Each row of numbers stands for one element and depends on some of the facts below. Use the named rows to name the rest.

There are 4 kinds of fact about the elements: Ω, σ, η, β.
Ω: hangs directly under; σ: comes just before; η: refers to; β: is of sort
bazu	Ω	zenek; begos	Ω	sosen; braflak	Ω	pegem; brepom	Ω	zunudrus; brevur	Ω	pegem; brilalak	Ω	voka; briru	Ω	skitrodir; bruranur	Ω	treskar; bugrin	Ω	ragom; buvak	Ω	zofu; deloskin	Ω	miskos
denas	Ω	zofu; detin	Ω	zunudrus; dezom	Ω	matrok; diri	Ω	ragom; diski	Ω	stotrubrum; dizubon	Ω	triklugor; dratre	Ω	mudople; dravol	Ω	tregom; drebrodro	Ω	gugril; drodum	Ω	treskar; drusus	Ω	suza
dufare	Ω	suza; duno	Ω	skiska; durodris	Ω	dulal; fepa	Ω	suza; fevel	Ω	kliskom; fidri	Ω	drobrek; fiflo	Ω	mubrudem; fiflus	Ω	stotrubrum; finasi	Ω	skiska; flagro	Ω	stotrubrum; flaple	Ω	kliskom
flefar	Ω	turan; fleflir	Ω	tregom; flegru	Ω	keplol; flele	Ω	gugril; flemas	Ω	zenek; fliflas	Ω	sosen; fligesta	Ω	triklugor; flika	Ω	dulal; florir	Ω	mudople; flubrubon	Ω	zunudrus; fudus	Ω	kliskom
garekon	Ω	drobrek; gebe	Ω	kliskom; geflebur	Ω	stotrubrum; gefom	Ω	suza; gegra	Ω	trerazis; getrama	Ω	goplok; gifi	Ω	gopugrar; gikis	Ω	mubrudem; godrenim	Ω	suza; gogar	Ω	suza; grefan	Ω	stotrubrum
grestor	Ω	treskar; griplazok	Ω	stotrubrum; grosko	Ω	matrok; grube	Ω	trerazis; grufifi	Ω	zenek; grugis	Ω	zivo; grugro	Ω	turan; gruza	Ω	dulal; gugunil	Ω	gopugrar; keka	Ω	triklugor; kimor	Ω	dulal
klaflar	Ω	grebrin; klagak	Ω	zenek; klaker	Ω	skiska; klaklobu	Ω	flupu; klasti	Ω	turan; kleger	Ω	triklugor; kletel	Ω	mudople; kliga	Ω	mubrudem; klozik	Ω	ploza; kludri	Ω	zunudrus; klugre	Ω	flupu
kogras	Ω	zenek; kozik	Ω	ploza; kuguskek	Ω	voka; labrem	Ω	turan; labreni	Ω	turan; lages	Ω	kliskom; legok	Ω	gopugrar; leplenul	Ω	miskos; limak	Ω	zunudrus; loklo	Ω	treskar; luskos	Ω	koflel
mabufo	Ω	keplol; mazubu	Ω	suza; mostu	Ω	flupu; mudok	Ω	dulal; mukos	Ω	mubrudem; nadre	Ω	trerazis; nira	Ω	triklugor; nitol	Ω	koflel; nitram	Ω	pegem; nofelan	Ω	skitrodir; noplel	Ω	gugril
notropli	Ω	kliskom; numil	Ω	kliskom; nuzu	Ω	stotrubrum; pagel	Ω	mubrudem; paklok	Ω	voka; pesus	Ω	trerazis; pinok	Ω	mubrudem; pitros	Ω	skitrodir; plaklis	Ω	sosen; plazok	Ω	zenek; plefor	Ω	gugril
plesem	Ω	stotrubrum; ploklegu	Ω	trerazis; pluflun	Ω	kliskom; plugra	Ω	matrok; plupin	Ω	sosen; podaplil	Ω	zofu; poti	Ω	skitrodir; rebun	Ω	dulal; relu	Ω	voka; ribun	Ω	koflel; rifipar	Ω	kliskom
rigra	Ω	kliskom; rigu	Ω	grasok; ruklen	Ω	zenek; rulol	Ω	mubrudem; sezon	Ω	goplok; sibri	Ω	kliskom; skapel	Ω	ragom; skoru	Ω	goplok; sotron	Ω	triklugor; stastum	Ω	tromo; steflu	Ω	skiska
stegrom	Ω	miskos; steka	Ω	matrok; stifos	Ω	skiska; stobil	Ω	gopugrar; stunefle	Ω	sosen; stuvon	Ω	suza; subra	Ω	gugril; talitra	Ω	mudople; tapen	Ω	dulal; timik	Ω	gopugrar; tives	Ω	kliskom
tobrel	Ω	zenek; tofa	Ω	mudople; tomusu	Ω	zivo; trapu	Ω	trerazis; trazikar	Ω	mudople; tredus	Ω	zofu; tribar	Ω	turan; triklek	Ω	treskar; trimen	Ω	keplol; tritren	Ω	zofu; trunu	Ω	stotrubrum
truple	Ω	gugril; tudrun	Ω	koflel; tufu	Ω	skitrodir; vaplok	Ω	stotrubrum; vefe	Ω	tregom; veklos	Ω	zenek; vetrok	Ω	suza; votro	Ω	zofu; vunam	Ω	dulal; vusaflin	Ω	zenek; zegro	Ω	flupu
ziplol	Ω	zunudrus; zostu	Ω	stotrubrum; zufom	Ω	keplol; bazu	σ	ruklen; begos	σ	fliflas; braflak	σ	brevur; brepom	σ	flubrubon; brilalak	σ	paklok; bruranur	σ	loklo; bugrin	σ	skapel; deloskin	σ	stegrom
denas	σ	tredus; detin	σ	kludri; dezom	σ	grosko; diri	σ	bugrin; diski	σ	vaplok; dizubon	σ	kleger; dratre	σ	talitra; dravol	σ	vefe; drebrodro	σ	flele; drusus	σ	dufare; dufare	σ	vetrok
duno	σ	finasi; durodris	σ	flika; fevel	σ	rigra; fidri	σ	garekon; fiflo	σ	pagel; fiflus	σ	trunu; finasi	σ	stifos; flagro	σ	diski; flaple	σ	rifipar; flegru	σ	zufom; flele	σ	plefor
flemas	σ	grufifi; fligesta	σ	nira; flika	σ	mudok; flubrubon	σ	limak; fudus	σ	lages; gebe	σ	sibri; geflebur	σ	flagro; gefom	σ	mazubu; gegra	σ	ploklegu; getrama	σ	skoru; gifi	σ	stobil
gikis	σ	mukos; godrenim	σ	fepa; gogar	σ	drusus; grefan	σ	griplazok; grestor	σ	triklek; grosko	σ	steka; grube	σ	gegra; grufifi	σ	vusaflin; grugro	σ	flefar; gruza	σ	vunam; gugunil	σ	gifi
klagak	σ	kogras; klaker	σ	steflu; klaklobu	σ	zegro; klasti	σ	labrem; kleger	σ	sotron; kletel	σ	florir; kliga	σ	rulol; kludri	σ	ziplol; klugre	σ	klaklobu; kozik	σ	klozik; kuguskek	σ	brilalak
labrem	σ	tribar; labreni	σ	grugro; loklo	σ	drodum; luskos	σ	tudrun; mabufo	σ	flegru; mazubu	σ	gogar; mudok	σ	rebun; nadre	σ	trapu; nira	σ	dizubon; nitram	σ	braflak; nofelan	σ	tufu
noplel	σ	subra; notropli	σ	pluflun; numil	σ	gebe; nuzu	σ	plesem; pagel	σ	gikis; pesus	σ	nadre; pinok	σ	kliga; pitros	σ	poti; plaklis	σ	plupin; plazok	σ	veklos; plefor	σ	truple
plesem	σ	zostu; pluflun	σ	numil; plugra	σ	dezom; plupin	σ	stunefle; podaplil	σ	tritren; poti	σ	briru; rebun	σ	gruza; relu	σ	kuguskek; ribun	σ	nitol; rifipar	σ	tives; rigra	σ	fudus
ruklen	σ	klagak; rulol	σ	fiflo; sezon	σ	getrama; sibri	σ	fevel; sotron	σ	keka; stegrom	σ	leplenul; stifos	σ	klaker; stobil	σ	legok; stunefle	σ	begos; stuvon	σ	godrenim; talitra	σ	tofa
tapen	σ	kimor; timik	σ	gugunil; tives	σ	notropli; tobrel	σ	bazu; tofa	σ	kletel; tomusu	σ	grugis; trapu	σ	grube; trazikar	σ	dratre; tredus	σ	buvak; tribar	σ	labreni; triklek	σ	bruranur
trimen	σ	mabufo; tritren	σ	denas; trunu	σ	geflebur; truple	σ	noplel; tudrun	σ	ribun; tufu	σ	pitros; vaplok	σ	grefan; vefe	σ	fleflir; veklos	σ	tobrel; vetrok	σ	stuvon; votro	σ	podaplil
vunam	σ	tapen; vusaflin	σ	plazok; zegro	σ	mostu; ziplol	σ	brepom; zostu	σ	fiflus; bazu	η	gugunil; bazu	η	ploza; bazu	η	tredus; bazu	η	triklugor; begos	η	kogras; begos	η	klasti
begos	η	klagak; bruranur	η	flemas; bruranur	η	tredus; bugrin	η	grube; bugrin	η	grosko; bugrin	η	gopugrar; bugrin	η	vusaflin; bugrin	η	klaflar; detin	η	mukos; detin	η	kleger; detin	η	vusaflin
detin	η	votro; diri	η	gugril; diri	η	tromo; diri	η	buvak; duno	η	nira; duno	η	flefar; fepa	η	dizubon; fepa	η	treskar; fepa	η	sotron; fepa	η	kleger; fepa	η	ribun
fidri	η	keka; fidri	η	poti; flagro	η	tregom; flagro	η	flaple; flagro	η	plazok; flegru	η	trimen; flegru	η	rifipar; flegru	η	tromo; flele	η	mubrudem; fliflas	η	kogras; fliflas	η	ribun
fliflas	η	votro; flubrubon	η	denas; flubrubon	η	drobrek; garekon	η	tregom; garekon	η	grosko; garekon	η	dulal; gebe	η	mubrudem; gebe	η	dufare; gebe	η	briru; gebe	η	tromo; geflebur	η	goplok
geflebur	η	notropli; geflebur	η	dravol; gikis	η	keka; gikis	η	vefe; gikis	η	gruza; godrenim	η	paklok; godrenim	η	dratre; godrenim	η	tomusu; godrenim	η	pesus; keplol	η	tives; keplol	η	nuzu
klaker	η	flemas; klaker	η	stastum; klaker	η	gopugrar; klaker	η	fevel; klaklobu	η	luskos; klaklobu	η	pegem; klaklobu	η	grufifi; klaklobu	η	fudus; kletel	η	zivo; kletel	η	drobrek; kletel	η	pagel
kliskom	η	poti; kliskom	η	triklugor; kliskom	η	pesus; kliskom	η	buvak; klozik	η	steflu; klozik	η	klasti; klozik	η	briru; klozik	η	ruklen; labrem	η	keka; labrem	η	turan; labrem	η	ploza
labrem	η	mudok; lages	η	mukos; lages	η	pinok; lages	η	rifipar; legok	η	pinok; legok	η	gogar; legok	η	ribun; leplenul	η	tofa; mazubu	η	mabufo; mazubu	η	drebrodro; mazubu	η	gopugrar
miskos	η	noplel; miskos	η	tredus; miskos	η	zofu; nadre	η	rulol; nadre	η	vusaflin; nadre	η	plugra; nofelan	η	gugunil; nofelan	η	suza; nofelan	η	flemas; nofelan	η	stuvon; nofelan	η	griplazok
nofelan	η	ploklegu; pitros	η	kogras; pitros	η	deloskin; pitros	η	grefan; pluflun	η	paklok; pluflun	η	poti; pluflun	η	trimen; pluflun	η	dratre; pluflun	η	kimor; pluflun	η	sibri; ragom	η	steflu
ragom	η	finasi; ragom	η	vusaflin; ragom	η	nitram; relu	η	grebrin; relu	η	trazikar; relu	η	klaflar; skapel	η	durodris; skoru	η	trimen; skoru	η	trunu; skoru	η	tapen; skoru	η	vunam
skoru	η	ribun; sosen	η	timik; sosen	η	durodris; steka	η	vetrok; steka	η	loklo; steka	η	gogar; stifos	η	stegrom; stifos	η	buvak; stobil	η	zufom; stobil	η	kliga; stunefle	η	brepom
stunefle	η	sezon; stunefle	η	mostu; talitra	η	finasi; talitra	η	brilalak; talitra	η	dratre; talitra	η	vunam; talitra	η	pegem; tribar	η	rigu; tribar	η	kliga; triklek	η	flemas; triklek	η	tredus
tritren	η	vetrok; tritren	η	loklo; tritren	η	grefan; tritren	η	nitram; truple	η	mudok; tudrun	η	denas; tudrun	η	grugro; tudrun	η	loklo; tudrun	η	sotron; tudrun	η	rifipar; tudrun	η	matrok
veklos	η	tives; veklos	η	poti; zegro	η	drobrek; zegro	η	klasti; zegro	η	zostu; zegro	η	kimor; zenek	η	paklok; zenek	η	suza; zenek	η	kozik; zenek	η	gogar; ziplol	η	treskar
ziplol	η	skitrodir; ziplol	η	braflak; bazu	β	314; begos	β	106; braflak	β	309; brepom	β	843; brevur	β	309; brilalak	β	317; briru	β	843; bruranur	β	309; bugrin	β	843
buvak	β	843; deloskin	β	404; denas	β	314; detin	β	404; dezom	β	404; diri	β	317; diski	β	521; dizubon	β	521; dratre	β	317; dravol	β	404; drebrodro	β	521
drodum	β	314; drusus	β	106; dufare	β	309; duno	β	843; durodris	β	314; fepa	β	106; fevel	β	309; fidri	β	314; fiflo	β	317; fiflus	β	521; finasi	β	843
flagro	β	521; flaple	β	309; flefar	β	843; fleflir	β	317; flegru	β	309; flele	β	843; flemas	β	843; fliflas	β	309; fligesta	β	843; flika	β	521; florir	β	314
flubrubon	β	843; fudus	β	317; garekon	β	521; gebe	β	309; geflebur	β	521; gefom	β	106; gegra	β	404; getrama	β	106; gifi	β	317; gikis	β	843; godrenim	β	404
gogar	β	106; grefan	β	317; grestor	β	309; griplazok	β	309; grosko	β	843; grube	β	843; grufifi	β	843; grugis	β	843; grugro	β	404; gruza	β	314; gugunil	β	404
keka	β	843; kimor	β	314; klaflar	β	106; klagak	β	317; klaker	β	106; klaklobu	β	404; klasti	β	843; kleger	β	843; kletel	β	314; kliga	β	314; klozik	β	309
kludri	β	843; klugre	β	843; kogras	β	843; kozik	β	309; kuguskek	β	106; labrem	β	843; labreni	β	843; lages	β	309; legok	β	317; leplenul	β	521; limak	β	843
loklo	β	309; luskos	β	404; mabufo	β	314; mazubu	β	106; mostu	β	843; mudok	β	314; mukos	β	404; nadre	β	404; nira	β	843; nitol	β	404; nitram	β	314
nofelan	β	843; noplel	β	521; notropli	β	309; numil	β	309; nuzu	β	521; pagel	β	843; paklok	β	309; pesus	β	521; pinok	β	404; pitros	β	843; plaklis	β	317
plazok	β	314; plefor	β	521; plesem	β	521; ploklegu	β	404; pluflun	β	309; plugra	β	317; plupin	β	521; podaplil	β	317; poti	β	521; rebun	β	843; relu	β	314
ribun	β	404; rifipar	β	106; rigra	β	317; rigu	β	843; ruklen	β	309; rulol	β	404; sezon	β	317; sibri	β	404; skapel	β	843; skoru	β	314; sotron	β	843
stastum	β	843; steflu	β	314; stegrom	β	317; steka	β	317; stifos	β	843; stobil	β	317; stunefle	β	317; stuvon	β	106; subra	β	106; talitra	β	314; tapen	β	314
timik	β	317; tives	β	309; tobrel	β	314; tofa	β	314; tomusu	β	843; trapu	β	843; trazikar	β	843; tredus	β	309; tribar	β	317; triklek	β	314; trimen	β	843
tritren	β	106; trunu	β	521; truple	β	521; tudrun	β	404; tufu	β	843; vaplok	β	521; vefe	β	404; veklos	β	317; vetrok	β	843; votro	β	317; vunam	β	314
vusaflin	β	317; zegro	β	843; ziplol	β	843; zostu	β	843; zufom	β	404

Some rows with their names:
[  2   0   3 -12   6   6  32 -10  -7  -9  -9  15   2 -25  -4 -22  16   2
  -4  -9 -11 -31   4   6   0   4  -1   9   0  -3   7] : ragom
[  0   3   0   1   1  -3 -10   2   1   9  -2 -13   1   8   2   0 -13   2
   0   0   0   5  -3   1   5   3   2  -9   2  -2  -1] : finasi
[  2   1  -1  12   0   6 -16 -12   3  -3   3   8  -4 -12   3  11  18  -3
  -2   5   7 -36   4   8 -24 -17 -15   5  -1  -2  -9] : skoru
[ -5   1   2   0   2   4 -39  16   1  -3   6   3  -8  16  -2   1   2   4
   4 -18  13  19  -3  -4  -4  -2  10   4   3  -8  -5] : trunu
[  9  -1  -3  21   5   1  19  19  23  -1   6  36  -4   2  -3   6  46  13
   3 -31  18 -24  11 -15 -18  -7   9  -9  10   5   5] : geflebur
[  1  -2 -11  16  -5  -4  46  14  13  15  -3  16   8  13  -7  61  -1   9
   6 -11  11 -10   7 -21  23 -10  11  -9  10  18   3] : notropli
[ -1   2  -2  -8  -1  -7   2   6   1   4   4  -1   0   1   3   1 -12   0
   2   1  -8  31  -1 -10   2  11   8  -6  -1   3  -1] : ploklegu
[  1   1  -1  -1   0  -8 -10   4   1   4   0  -4   1   0   3   4 -15  -4
   2  -7  -5  23   1  -3   0   1   1 -10  -1  -3  -2] : buvak
[ -5   1   1 -18   9   1  15  -8  -6  -2 -14   1   2 -24  -6   1  -9   5
  -2 -15  -6  -5  -3  -2  11   5  11   8   0  -8   3] : tromo
[ -1   0   2 -14   8   3  23 -10  -5  -5 -11   8   2 -26  -4 -10   3   3
  -3 -11  -9 -17   0   2   3   5   5   8  -1  -5   5] : zunudrus
[  5   2   1   2  -5   5  20   1   0   1   6   3  -2  11   4 -28  17   3
  -2  16  -7 -20   1   3  -4  11  -3  -4   3  10   6] : detin
[  0   0   2   1  -1  -2   0   4   1   6  -1 -15   3  12   2   1 -10   1
   0   6   2  17  -2  -1  16   7   6  -7   3   2   2] : dratre
[  6  -2   2   6  -6   1  18   2   0  -4   4   6   2   6   5 -21  14  -5
  -1   8  -5   0   7   3   4   4  -6  -7   2   6   6] : steka
[ -2   0   4  -5  -2  -3 -23  21   0  -8   7   9  -2   3   5  -2  -2  -7
   5 -22   2  59   9 -12  13   3   7  -8   4  -9  -7] : grefan
[  9   5  -5  34  13 -18  64   9 -12 -11   2  13  -7  61  11 -24  22  -3
  -5  13  -7  22  -2  10  22   3 -10   8  -2 -12 -15] : stobil
[  2   1  -1  13   0   7 -15 -12   3  -3   3   6  -4 -10   3   9  20  -1
  -3   7   8 -42   2   9 -23 -17 -15   5  -1  -2  -9] : triklek
[ 1 -1  3  6 -3  4  5 -1  2  1  2 -7  1 10  2  1  7  1 -2 14  8 -5  0  2
  8  1  0  2  2  5  1] : grestor
[  1  -1  -1   7   0   1  -7   0   3   2   3   0  -3  14  -3  -5   3   3
  -1   2   4 -15  -5   5 -13  -1   1   4  -2   3   2] : plupin
[ -6  -1  -4   4 -11   5   5   9 -10   8   0  -6   2  31  -4  31 -18   0
   3  10   4  -4  -3  -1  29  -5   1   5   4  10  -2] : flaple

Rows to name:
No name comes twice in this set of rows, the named rows included.
[  1  -2  -1   6   0   0  -7   1   3   1   4   2  -3  10  -2  -3   2   2
  -1   1   3 -11  -5   4 -15  -1   0   4  -2   2   2] => plefor
[  3   1   0   4  -1  -2  -1   1   1   4   0  -3   1   5   4 -11  -1  -1
   0   1  -4  -4   2   4  -2   2  -5  -9   2   0   1] => trapu
[ -3  -1  -2   3   2  -3 -17   3   4   5   1  -6  -3  11  -3   9 -10   4
   0  -2   6   3  -8   0  -9   0   6   3  -3   0   0] => dizubon
[  0   2   0   0   1  -4 -10   3   0   8  -2 -11   1   6   2   2 -14   1
   1  -3  -1  10  -2   0   5   2   1  -9   1  -2  -1] => grosko
[ -2   0   2   2  -1   1  -5   1   2   4   0 -13   1   9   1  14  -7   2
   0  10   9  14  -3  -3  12   1   6   1   2   1  -2] => braflak
[ -3   2  -2   7   4   1 -32 -10   5   5  -1  -6  -3 -12   2  33  -6   0
  -1   1  11 -12  -3   2 -17 -15  -3   4  -2  -7 -14] => mudok
[  1  -5  -5   7 -16   3  23   8 -10  -7   7  24   2  16   0  13   6 -11
   3   5  -8  -4  11   0  10  -9 -13   3   1  13  -1] => gebe
[  1   4  -5 -16  11  -3  42 -15   1 -20 -12  -7   4 -42 -18 -45  36   3
   6   0   2 -24  -5  -9  11  -2 -21   4  -4   1  17] => zenek
[ -4   3  -2   7   5   3 -32 -10   3   7  -3 -12  -3  -6   0  32  -5   3
  -1   4  14 -20  -6   3 -11 -16  -3   5   0  -6 -12] => nitram
[  2   9  -7  28  20 -24  41  13 -11  -1  -5  -4  -6  54   8  -1  -6   3
  -2   1  -7  32 -12   6  22   0  -2   9  -3 -22 -24] => rigu
[ -4   0   2 -17  10   0  13 -10  -4   1 -13  -1   3 -27  -4   3 -13   4
  -4 -12  -8  -2  -3   0   6   7  13   7  -2  -8   3] => dulal
[ -1   2  -2  -7  -1  -5   3   5   1   4   4  -3   0   4   2  -1 -11   2
   2   3  -7  25  -1  -9   2  11   8  -5   0   3  -1] => grugro
[  3   0   3   4  -3   2  10   2   0   3   1  -9   2  14   3 -12   3   1
  -1  10   1  -3   1   3  12   6   0  -6   4   5   5] => plaklis
[ -4   2   4   4   3   9 -37  14   1   2   4  -5  -9  25  -3  -5   6   9
   2 -12  18  -3  -7   1   0   0  10   5   6  -6  -3] => nuzu

The same elements again, as new rows of numbers:
Known rows:
[-14 -27  -4  28  -1 -35  -7  13 -13  15  18  30   8 -18] : kuguskek
[ 10 -17  18  18 -12 -31  -3 -42   7  13  21  22  -1 -11] : rulol
[-27 -42   0  17  -1  34  -1 -54   4  20  14  33 -14 -44] : rigra
[  6 -37  24  11  10 -44  -2  21  10  25  26  44   2 -60] : trunu
[ 10  -5   8  24  -6 -17   4 -16  -5  14  11  44   4   6] : flemas
[  1 -20   3  20   8 -15  -3  -8  11  18  14  21  -2 -11] : labreni
[  6 -15   6  20  -7 -18   4 -12  17  17  16  32  -1 -22] : sotron
[ -2 -27   5  16  10 -11  -7   4 -13  10  20  36   3 -14] : flika
[ 15 -11  11  14  -6  -8   3  -1  -6   6  11  38  -3  -4] : vusaflin
[-29 -31   7  17 -23  14  -7 -43  15  24  14  58  -4 -13] : flaple
[ -6 -29   1  21  23 -14 -11  -6  -6  13  18  15  -1  -8] : talitra
[ -2 -29   4  14   8 -12  -8   7  -9  10  19  30   1 -20] : plefor
[  7 -15  19  21  -8 -29  -3 -53   5  15  26  34   6  -7] : luskos
[  5 -18   8  18  -9 -16   2 -17  11  19  15  34   4 -16] : stastum
[  5 -22  -7  21   2 -10  -2 -39  29  23  16   5  17  -2] : skiska
[ 10 -13  14  22  -6 -27   4 -47  14  13  26  22  -4 -28] : ploklegu
[-12 -23  -9  30   5 -32   0  14  -5  14  22  25   0 -37] : subra
[ 10 -18  -1  18 -15 -14   2 -40  33  23  17  15  19  -9] : gopugrar
[ -1 -22   2  20  11 -18  -3  -6   5  12  23  25  -3 -25] : drodum

Name these rows:
No name comes twice in this set of rows, the named rows included.
[ 10 -36  28  13   3 -47  -4   2  17  34  13  34   5 -35] => zostu
[  3 -22   6  14  -4 -16   1   7   3   8  25  40  -1 -36] => noplel
[ 13  -6   9  22 -11 -16   4 -12  -4  12   8  38   2   4] => grufifi
[ 15 -10   3  25  -5  -4  17 -25  -8  13   6  26  -4 -25] => kogras
[  6 -17   6  19  -4 -20   5 -10   4  11  24  34  -3 -35] => vunam
[ -8 -23  -1  26 -16 -39   0  12  -6  14  20  36   7 -33] => klaflar
[ -3 -46  13  18  46 -29  -7  13  -1  28  24  24  -1 -56] => flagro
[  1 -19   0  23  12 -11   3 -15  12  18  16  23  -2 -22] => limak
[ 11 -15  14  22  -4 -24   6 -51   9  13  25  21  -4 -31] => mukos
[ -4 -23  -5  21  29   0  -4  -3  11  19  14  18  -4 -10] => fliflas
[  2 -45  18  15  29 -31  -1   8  -1  28  23  31   1 -66] => diski
[ 16  -8   3  22  -3   0  16 -13  -2  13   7  33  -4 -22] => ruklen
[-31 -33  -3  20  -3  22  -4 -36  21  22  15  37 -15 -29] => numil
[-37 -36  -7  21  12  24 -12 -32  19  22  14  28 -17 -17] => pluflun
[  4 -16  10  23  11 -24  -3 -42  12  13  26  13  -6 -16] => gegra

